Here are made-up objects, facts about them, and rows of numbers that follow some of those facts. Name the object behind each unnamed row.

Some rows with their names:
[ -1   0  -9  11   1   1 -17  -4   6  -2 -18   3  11   7   5  -9  -4   6
   3  -1  -9 -14 -13   2  -2   5   7   1 -12   2   0   6   0  -1  -8   8
   3  -4   8  -9   3   7   1  -5 -11  -4] -> K117
[  6  12  15   6  -3   4  23 -39   6  -3 -32 -51   8  58  -1 -45   5  14
 -23   8 -32 -30   8   2   1 -11   5  -9  17 -12  -5  -9 -11  16  17  34
  12 -81  10   8 -36   4  54  -1 -18   2] -> K641
[ -4   3   0 -38   2   3 -10   5   7  -5   6  -2  -3  14  -3  -9  -6  -1
  11   0 -25 -12  -8   7  -2   5   1   1   2   5  10  -1   4   5   1   5
  -5  18   1  10   7   0   9   6   3  -1] -> K398
[ -1   1  -3 -16  -1   4 -13   2   5   1   1   1   2   5   0  -6   0   4
  -2   1 -14  -4  -6   2   0   4   4   1   5   1  -1   0   1   0  -2   5
   0  -3   5  -4  -1   3   7   1  -4   2] -> K607
[-25   3  -7 -48 -24  13 -11  -8  13  26  -5  23  32 -17   6 -25 -13   6
 -12 -22   3  31 -18  -3  -7  -1   9  -7  -2  11   3  15 -15 -12   7 -15
 -12   1 -10  -3   9   4  20  -6 -35  22] -> K276
[  1  -6 -24 -13  16 -14  18   0  20  -8   6  15  14   0  -1  -1   8  -8
 -15   7 -47  11  -6  11  48  22  10  12  -1   0 -25 -19  10 -14  14  12
   3 -23  18 -12   1   0 -10   0  -1  19] -> K121
[ 10  10  15  -1  -3   4  30 -34   6  -5 -22 -50   3  59  -2 -43   4  12
 -23   6 -37 -41   9   6   1 -14   6 -11  14  -8  -2 -10  -5  17  21  35
  12 -72  10   8 -32   4  64   1 -15   6] -> K658
[ -1  14  12 -13   3   4   7 -19  11   6 -14 -38   3  43  -2 -36  12   9
 -14   9 -26 -12   8   2  -1  -9   3  -3  22 -10   5  -9  -4  12  12  29
  14 -71   1   1 -35   0  41   0  -8   7] -> K427
[ -3   4  -2 -22  -5   6 -20   4   6   3  -2  -2   5   6   1  -5   1   6
  -6   2 -18  -9  -7  -1  -3   3   5   0   7   1   1   2   2   0  -1   6
   0  -3   4  -3  -3   4  11   0  -9   5] -> K855
[  0   1   1 -32  -6   8 -12  11   5   1  11  -2  -1  12  -2  -2  -1   4
  -6   0 -22 -21  -5   5  -2  -3   5  -3   4   2   5   1   7   1   5   5
   0   8   6   0   3   3  24   2  -4   9] -> K62
[-15  19 -12 -54  35  -5 -37  -4  16 -18  -5 -15   6  19 -16 -41 -20  -3
  58   2 -41  -6 -27  15 -22  21  -2  -2   7  10  27  -1   3  15  -7   6
 -25  40 -26  35  12   5 -20  31   7 -13] -> K243
[  0  -3  -1  35  -2  -6  26   1  -6  -7  -8  -4 -11  -8   0   9  -4  -5
  -2  -9  14  -1   5   9  -2  -9   1  -4 -11   6   0   3  -4   2   0  -4
   0   8  -1  -2   9  -5  -3  -5   3  -4] -> K510
[ -1  -1   7  23   3  -4  18  -1  -6  -1   1  -1  -6  -2   4   7  -2  -7
   3  -3  18   1   9   2   1  -5  -5  -2 -10  -3  10   1  -1   1   1  -6
   1   6  -7   5   6  -5  -7  -4   4   0] -> K353
[ -1  -1   7  24   2  -3  18  -2  -6  -2   2  -2  -4  -1   4   5   0  -7
   2  -3  16   3   9   1   1  -7  -5  -2 -12  -1  11   2  -2   1   2  -6
   2   6  -6   5   6  -6  -9  -4   6   0] -> K481
[ 11   5   3  14   2  -4  17  -5 -10  -4   2  -3  -2  -6  -7  15   8  -5
   4   4  19   9   7  -9  -1  -5  -9  -4  -7  -6  -2  -6   3  -2   2 -16
   1  -4 -15  10  -3  -2  -5   4   3  -1] -> K433
[  5  -1  -3  32   6  -4  11  -1  -7  -1  -6  -1   5   3   4   7   5  -5
  11   0  22 -13   5  -3  -1  -5  -6  -4 -25  -5   7   5   2  -1  -2  -3
   5   1  -2   6  -2  -1  -7  -2   3  -4] -> K459
[  6   1  -3  48   5  -6  16 -11  -9  -6 -13  -3  -5 -21  -5   6  -2   0
  -4  -4  20  14   3   0  -4  -5  -1  -6  -3   0 -10  -1  -2   0  -2 -12
  -3  -5 -11  -5   5   0 -13   2  -3  -4] -> K101

Facts:
κ: refers to; ω: points at
κ(K18, K390); κ(K376, K500); κ(K243, K952); κ(K572, K738)
κ(K121, K628); κ(K331, K453); κ(K307, K360); κ(K858, K802)
κ(K936, K873); κ(K351, K219); κ(K802, K407); κ(K52, K655)
κ(K655, K382); κ(K80, K855); κ(K711, K104); κ(K607, K52)
κ(K952, K572); κ(K579, K140); κ(K104, K26); κ(K730, K307)
κ(K21, K87); κ(K279, K808); κ(K981, K799); κ(K731, K249)
κ(K509, K416); κ(K641, K351); κ(K807, K725); κ(K785, K122)
κ(K85, K276); κ(K667, K4); κ(K658, K641); κ(K865, K117)
κ(K11, K18); κ(K191, K807); κ(K725, K605); κ(K529, K109)
κ(K689, K121); κ(K604, K667); κ(K673, K579); κ(K722, K62)
κ(K783, K716); κ(K416, K11); κ(K551, K42); κ(K181, K689)
κ(K631, K722); κ(K62, K783); κ(K873, K776); κ(K296, K292)
κ(K591, K402); κ(K500, K888); κ(K453, K591); κ(K388, K322)
κ(K745, K529); κ(K767, K785); κ(K748, K388); κ(K855, K767)
κ(K427, K658); κ(K888, K181); κ(K208, K243); κ(K793, K551)
κ(K249, K331); κ(K776, K679); κ(K4, K565); κ(K40, K208)
κ(K109, K226); κ(K26, K975); κ(K148, K465); κ(K605, K662)
κ(K628, K745); κ(K87, K134); κ(K975, K858); κ(K656, K673)
κ(K315, K427); κ(K117, K250); κ(K398, K40); κ(K276, K604)
κ(K402, K748); κ(K292, K936); κ(K282, K730); ω(K376, K537)
ω(K376, K62); ω(K376, K658); ω(K376, K945); ω(K465, K808)
ω(K465, K144); ω(K465, K835); ω(K936, K952); ω(K936, K433)
ω(K679, K656); ω(K679, K740); ω(K679, K4); ω(K679, K731)
ω(K939, K360); ω(K939, K858); ω(K939, K331); ω(K802, K167)
ω(K802, K427); ω(K802, K551); ω(K25, K858); ω(K25, K673)
ω(K25, K407); ω(K322, K952); ω(K322, K243); ω(K21, K609)
ω(K21, K144); ω(K21, K799); ω(K986, K249); ω(K986, K609)
ω(K986, K31); ω(K986, K433); ω(K986, K407); ω(K85, K292)
ω(K85, K208); ω(K865, K772); ω(K689, K284); ω(K689, K780)
ω(K689, K11); ω(K689, K481); ω(K689, K353); ω(K550, K367)
ω(K550, K250); ω(K550, K390); ω(K631, K106); ω(K631, K11)
ω(K631, K294); ω(K631, K331); ω(K631, K191); ω(K510, K975)
ω(K510, K398); ω(K510, K191); ω(K296, K80); ω(K296, K711)
ω(K453, K856); ω(K453, K398); ω(K745, K782); ω(K745, K591)
ω(K745, K62); ω(K745, K191); ω(K247, K249); ω(K247, K558)
ω(K247, K390); ω(K662, K618); ω(K662, K856); ω(K662, K858)
ω(K828, K452); ω(K828, K367); ω(K101, K529); ω(K101, K199)
ω(K101, K293); ω(K101, K738); ω(K101, K354); ω(K101, K433)
ω(K109, K249); ω(K109, K541); ω(K148, K808); ω(K148, K772)
ω(K148, K780); ω(K148, K122); ω(K148, K52); ω(K148, K208)
ω(K315, K292); ω(K315, K199); ω(K315, K740); ω(K117, K87)
ω(K117, K579); ω(K117, K793); ω(K117, K457); ω(K117, K748)
ω(K664, K579); ω(K664, K459); ω(K859, K628); ω(K859, K565)
ω(K859, K4); ω(K859, K731); ω(K721, K167); ω(K721, K667)
ω(K721, K382); ω(K721, K40); ω(K721, K427); ω(K450, K656)
ω(K450, K367); ω(K450, K547); ω(K450, K282); ω(K750, K808)
ω(K750, K618); ω(K750, K104); ω(K750, K282); ω(K750, K294)
ω(K276, K785); ω(K276, K772); ω(K276, K360); ω(K276, K740)
ω(K133, K292); ω(K133, K626); ω(K133, K835)

Name these rows:
No name comes twice in this set of rows, the named rows included.
[ -5   5  -1 -21   6   3 -18  10  10   9   4  -1  -2   2  -1  -8   5   2
   2   3 -10   5  -3  -1  -1   0   2   4  11   0   6  -1   4   0  -1   5
   5 -11  -1  -8  -9   0   4   1   2   6]	K551
[ -1  -2 -16 -15   9  -7   4   1  15  -4   4   9  12   2  -1  -3   5  -3
 -12   5 -38   4  -6   7  31  15   9   8   2   1 -16 -12   7 -10  10  10
   2 -15  14  -9   1   2  -2  -1  -3  13]	K888
[  4   9  10   3  -1   2  20 -28   5  -2 -22 -38   4  42  -1 -31   5  10
 -17   5 -23 -21   6   1   1  -8   4  -7  12  -8  -3  -8  -7  12  12  26
  10 -61   6   5 -27   3  39   0 -13   2]	K351
[  1  -6  -6  39   7  -4  16  -2  -9   1  -4  -3  -4 -19  -1  -1  -7   0
  -2  -6  26   3   8   4  -2  -5  -2  -4  -3   2 -11   9  -8   1   3   0
  -4   3   0  -1  -1  -1 -17   2   5  -4]	K859
[ -6  -2   2  36  -5  -6  22  -5  -7  -4 -15  -3  -6  -8   3  10  -6  -3
  -4  -8  18  11   7   5  -1  -3   0  -1  -4   3  -4   4 -12   2  -1  -3
  -3   4   0   1   8  -4 -14  -8   4  -8]	K750
[ -9  -1   4   9  -2  -1  -6 -10   5   0  -7   1   2  -2   6 -13 -12   5
 -10  -3 -11   9  -3   5   0   5   7   3  11   3  -2   2  -6   1  -3   4
  -4   0   1 -10  11   1  -8  -4 -12   0]	K148
[-12   1   0 -20  -7   6 -13 -10   7  11   0   9  14  -7   5 -19 -10   6
  -9  -7  -5  17  -9  -2  -1   3   6  -2   7   4   2   5  -6  -5   1  -5
  -7  -3  -5  -6   6   3   5  -1 -20   9]	K85
[ -8  -1   2  -9  -9   2  -4   0   6  -4  -7   1  -4   5   3  -3  -9   5
 -10  -6 -20  -4  -6   9  -1   3  10   2   7   8  -2   1  -4   2  -1   5
  -3   6   7  -8  11   1   7  -5  -8   0]	K631
[-20   0  -9 -69 -19  16  -9   1   8  31  13  21  34 -16   3 -23  -4   2
  -3 -17  13  19 -12  -9  -4  -3   0  -9  -8   5   2  15 -11 -15  13 -14
 -10   1  -7  11  -5   3  24  -1 -23  24]	K4
[ -2   0  10  15  -1  -5  20  -6  -8  -1   4  -2  -2  -1   5   8   0  -7
   4  -1  19   8  13  -6   3  -4  -8  -1  -8  -5   9   1  -3   1   3  -8
  -1   8  -8  12   3  -6 -12  -3   6  -1]	K808
[  0  -1   2  42   5  -5  15 -10  -7  -2  -9  -3  -2 -14   2  -1  -5  -2
  -2  -4  22  14   6   1  -1  -4  -2  -3  -4  -1  -1   3  -6   0  -2  -7
  -2  -2 -10  -3   5  -2 -17  -2  -2  -3]	K133
[  8   0   4  22   7  -3  15  -7 -11  -1   9  -3  -1 -12  -3   4   1  -3
   1   2  23  10   8  -5   1  -7  -8  -5  -5  -6   0  -1   2  -2   4 -12
  -2   1 -14   6  -1  -2 -10   6   2   1]	K199
[ -5  13  11  -7  -8   8 -67  45 -18   3  16 -15  -4 -17   5  32   8  11
 -37  20 -25 -33   5  -4 -14   8   7   1  22 -14   2   3  17  -4   2  -2
  -6  38  12   4  17   9 -25 -11 -13  11]	K292
[-30  10 -13 -77 -29  19 -10   1  17  35  -3  29  43 -16   5 -21  -1   2
  -3 -26  11  28 -23 -11  -9  -7   7 -11 -19  12  13  17 -13 -18   9 -22
  -7  -2 -14   4   1   3  37  -9 -37  28]	K604

Now the same objects, written a new way:
Some objects and their rows:
[  5 -29   5  -5 -13  -9  -6   1 -10  14 -17  13  10   0   3  -3  -4 -25
  -8   0 -27 -16   9   5  -5  14   6 -18  11 -14   6 -12   6 -26   4] -> K21
[ -1 -48 -48  -8   7   8   9  16 -11   8   4  48  -4 -23  11  17   5  -8
   5   4 -24  12 -12  18 -16   0  16 -10   7  30  10 -19   2   5  -8] -> K453
[ -6   1   4   8   7   5  -7  -3  -4   0   3  -8  -4   0   2  -6   5 -13
   0   2  -1   4  -5   1  10  -2  -2   3   0   6   0  -2   2   4   4] -> K459
[ -2  -7   4  10   6   4  -3  -9  -7 -11   0 -10  -7  -1  -7  -4  -3 -16
  -4   3   2  -3   3   1  -5   1   7  -3   6   0  -4   0  -1  -3  -3] -> K427
[  4  21  28  22  12 -11 -16 -20   9 -34  -8 -22   6  10 -21   8 -21 -20
 -14   4  19  49  -2  11 -25  27 -23   3  32   7 -14 -20   1 -27 -10] -> K748
[ -1  -8   0  -9   7   3 -20  -5   2 -13  -1  -1 -10   2 -17 -10  -9  15
   9  11 -11 -18  -3 -14   0  -3   6   9  16 -14   4   1 -11 -29  -8] -> K656
[ -4   7   1  -6   6   3  -1  -4   4  -4   2  -5   3   5  -7   0   1  -1
   7   9   8  11  -6  -7  -4 -11  -3   7  -4  11  -4  -3  -2   0   3] -> K785
[ 11  58   1  -9 -19  12   6   5   4  21  11 -24   5  -6 -18 -14  -8  44
 -24 -22   0 -59  43 -14  40  -4  -2  -6 -36 -30  17  31   7  16  24] -> K628
[ -2   3  -6  -6  12  -2   0  -3   9  -8   2  -6  -9   3   1   5  -4  10
   3   1   7  -1  -9  -2   1  -8   0   7   2   0   1  -2  -9 -11  -9] -> K730
[ -4  -4  -2  -5   7   6 -12 -11 -11  -9  -1  -5  -8   2 -12  -3  -8  -3
   1  12 -10  -3   4  -1   4  -7   5   0   9 -13   8   4  -2 -25  -3] -> K981
[ -4  -9   8   3  -3  -4  15 -18   6   5 -14 -18   3   9  16  -4   5 -25
  -5  16   9  -5   5   5   8   2  -1  -2  -3  -8  -3  -5   1   2  -4] -> K433
[ -2   4 -24 -12  -3  13   8  -5  -2   0   3   7  -8   1  -3   8  -7  -1
   3  18  14  17  -6   1  -3 -10 -10   8  -1  24   5 -22   7   5   1] -> K858
[ -4  13  -9   2  12  -7  14   2  22   2   3  -3  -5   4  14  10   8  13
   1  -6  20  11 -12   2   2  -6  -5   6  -7   4  -8   4  -8  14  -8] -> K799
[ -1  -2  -6  10  -1   6   2  -1 -12  -9   6  -7 -12  -5  -8   0  -3  -5
  -5  -5   2   1   0   3  -3   0   2  -3   0   4  -4  -2   1   4  -2] -> K294
[-2 -4  1 11  0  3  1 -6 -3 -7  3 -9 -6 -3  0 -2  1 -8 -3  0  3  0 -2  1
 -4  0  4 -2  1  2 -7  0  1  8 -2] -> K579
[ -1  -3   2  10   0   4   4  -6  -4  -7   3 -12  -5  -3  -3  -3  -1  -8
  -2   3   7  -1   1   0  -2  -1   4   0   0   4  -7  -1   0   7  -1] -> K307
[-4  2 -2  3 11  1  1 -7  0 -4  2 -3 -4 -1 -1  5  4  3  3  6  3  9 -3  1
  0 -4  0  4  0  1 -3  3 -3  3 -4] -> K783

Rows to name:
No name comes twice in this set of rows, the named rows included.
[ 11   0 -26 -22 -26   4   5  13  -1  19  -4  30  10  -8  -5   6 -10  10
  -1  14 -12  14  -6  -3 -10   1 -15  -1   0  24  12 -29  21  -6   9]	K939
[  1   4  19  20  12  -6  -8 -15   5 -28  -3 -19   4   5 -11   5 -12 -21
  -7  11  14  35  -3   9 -20  15 -13   5  23  13 -12 -15  -2 -18  -9]	K402
[  5 -17   1 -17 -12 -16  16  -9  23  35 -28  20  24  10  31   5  12  -8
  -7  24 -12   0   0  12  10  18  -5  -5   2 -13  10 -20  12   0  -6]	K986
[  0  18   0  11  -2   5  11   3   0  -1  10  -7   1  -8   7   2   9  -2
   6  13  11  22 -11   0   3  -7 -14  15 -14  31 -11 -11   6  26   6]	K360
[ 17 -15  10 -12 -37  -5  -8   5 -23   1 -12   8  22 -14 -13  -5 -12  -6
  10  23 -35 -10   6 -15 -16  -2  -8   8   4   7   3 -14  11 -33  18]	K865
[ 12  76 -16  11   6   7  12   8  40  36  26 -35  18 -41 -16 -14   7  42
 -49 -17 -13 -63  37 -11  60  -6  -4   2 -61   7  11  13  -1  20  29]	K226
[ 19  -2   5 -19 -25 -14   1  16  -3   6 -10  17  28 -11  -5   7  -6  19
  19  27 -25   6  -7 -20 -18 -12 -19  22   0  18  -2 -15   1 -32  13]	K276
[ -7  -7   3  -1  13  -4  12 -13   6   3 -11  -3   3   7  19   7  12 -14
   0  16   8  14  -3  10   6  -2  -2   2  -2  -2  -3  -4  -3   1  -7]	K952
[  8  46   8   2 -36   9   6   8 -21  31   6 -28 -14   2 -13 -18   0  33
 -20 -25   5 -48  17 -18  37  -9  -4 -11 -30 -48   5  21  17  22  16]	K121
[   4   16   25  -25  -70    1  -14   28  -75   54  -18   20  -30   40
   -3  -13   -2   41   10  -41   -7  -24  -20  -17   19   -3  -13  -28
    5 -104   20   22   45    9    7]	K376
[ 13  25  25   5   9 -41   5  -2  53   1 -21   6  33  19  12  25  -9  -2
 -19  -3  23  65 -14  18 -23  43 -44   2  26   9 -12 -39   5 -24 -14]	K322
[ 13  -2 -33   2 -28   2  24  17  -1  18   6  29   5 -18  10  15  -2  11
  -9  -2  -1  21  -6  13 -14  14 -15  -4  -8  34  -1 -31  23  30   2]	K662
[ 11 -30  23  -3 -15 -19 -16  11 -20   8 -21   4  30  -8 -10  -5  -6 -31
   4  -3 -44 -11   9  -8 -17   1   6  -8   9  -9  -4   1  -5 -54  20]	K315

Now the same objects, written a new way:
Known rows:
[  5  -3  28   1   8 -26  25  -6 -35  22 -22 -10  29 -13] -> K117
[  0   0  46   2   0 -15  -5   7 -39  21 -14  -9  10 -25] -> K865
[-11   2  -3  25  42 -23  23   3 -19  17  -9 -48  11 -29] -> K407
[ -6  -1  14   4   1 -13  -7   8 -13  25  -1 -44  15 -12] -> K25
[ 15  -8  15   6   4 -19 -13  11  -9  21   7 -21  17 -11] -> K450
[  6 -17  13  26  21 -35 -27   2 -24  23 -33 -56   4  -7] -> K18
[ -5 -25  20  23   0 -33 -49   8 -32  24 -39 -43  -3  -3] -> K509
[  8  -9  10   6   6 -18 -12  11 -15  16  -1 -25  19 -11] -> K828
[  9  -6   6  10  12 -17  -5  19 -22   4  -1 -18  12 -15] -> K452
[-26   2   3  21 -48 -12 -66  37 -16  -1  27 -57  19   7] -> K21
[  6  -1  -2   9   5 -20  -2  11 -38   4  -5 -32  17  -9] -> K459
[  8  10  13  13   6 -16  -7   9 -30   0   2 -44   5 -14] -> K780
[ -9  -6   3  13   9 -10  -5  17 -22   8  -8 -34  13 -18] -> K541
[ -4 -10   5  22  12  -5   2  22 -23   3 -20 -34  10 -17] -> K249
[ -9  -5   2  22  14  -4  -8  21 -31  12  -9 -47  13 -22] -> K433
[ -7   2   3  -9  21 -16  -6  -9 -31  14  11 -19  19 -26] -> K121
[  7 -13   0   5 -18  -6 -53 -12 -31  14  -4 -32   2  -2] -> K981

Rows to name:
No name comes twice in this set of rows, the named rows included.
[ 24  10  17   2  17   3  -8   7 -38  -5  -2 -33  14 -18]	K208
[  3  -6   4  -5  31 -16 -12  -2 -33  14  23 -11  14 -29]	K628
[  5  -6  14  26  28 -33 -24   7 -28  19 -32 -61 -10  -5]	K11
[-14   0  10  18  26 -22   9   8 -26  16  -6 -30  -1 -23]	K858
[ -4   0  13  14  18 -27   3   3 -25  15  -1 -25   0 -22]	K104
[-14  -3   2  -2  29  -7 -10 -10 -38  20  16 -32  19 -34]	K529
[ -5 -11  10   7  -1 -15  -3   9 -10  17  -4 -31  19 -13]	K247
[ 15  -2   8  19  17 -10 -19  19 -34  14   9 -33   9 -20]	K740
[ -7   8 -21  27 -20 -23 -39  37 -29 -14  26 -53  25  15]	K87
[-21  -6   7 -11  16 -14   6 -14 -17  17  11 -27  21 -27]	K109
[ 20   9   0   8  44   6   6   9 -25  17  -9 -50  31 -22]	K738

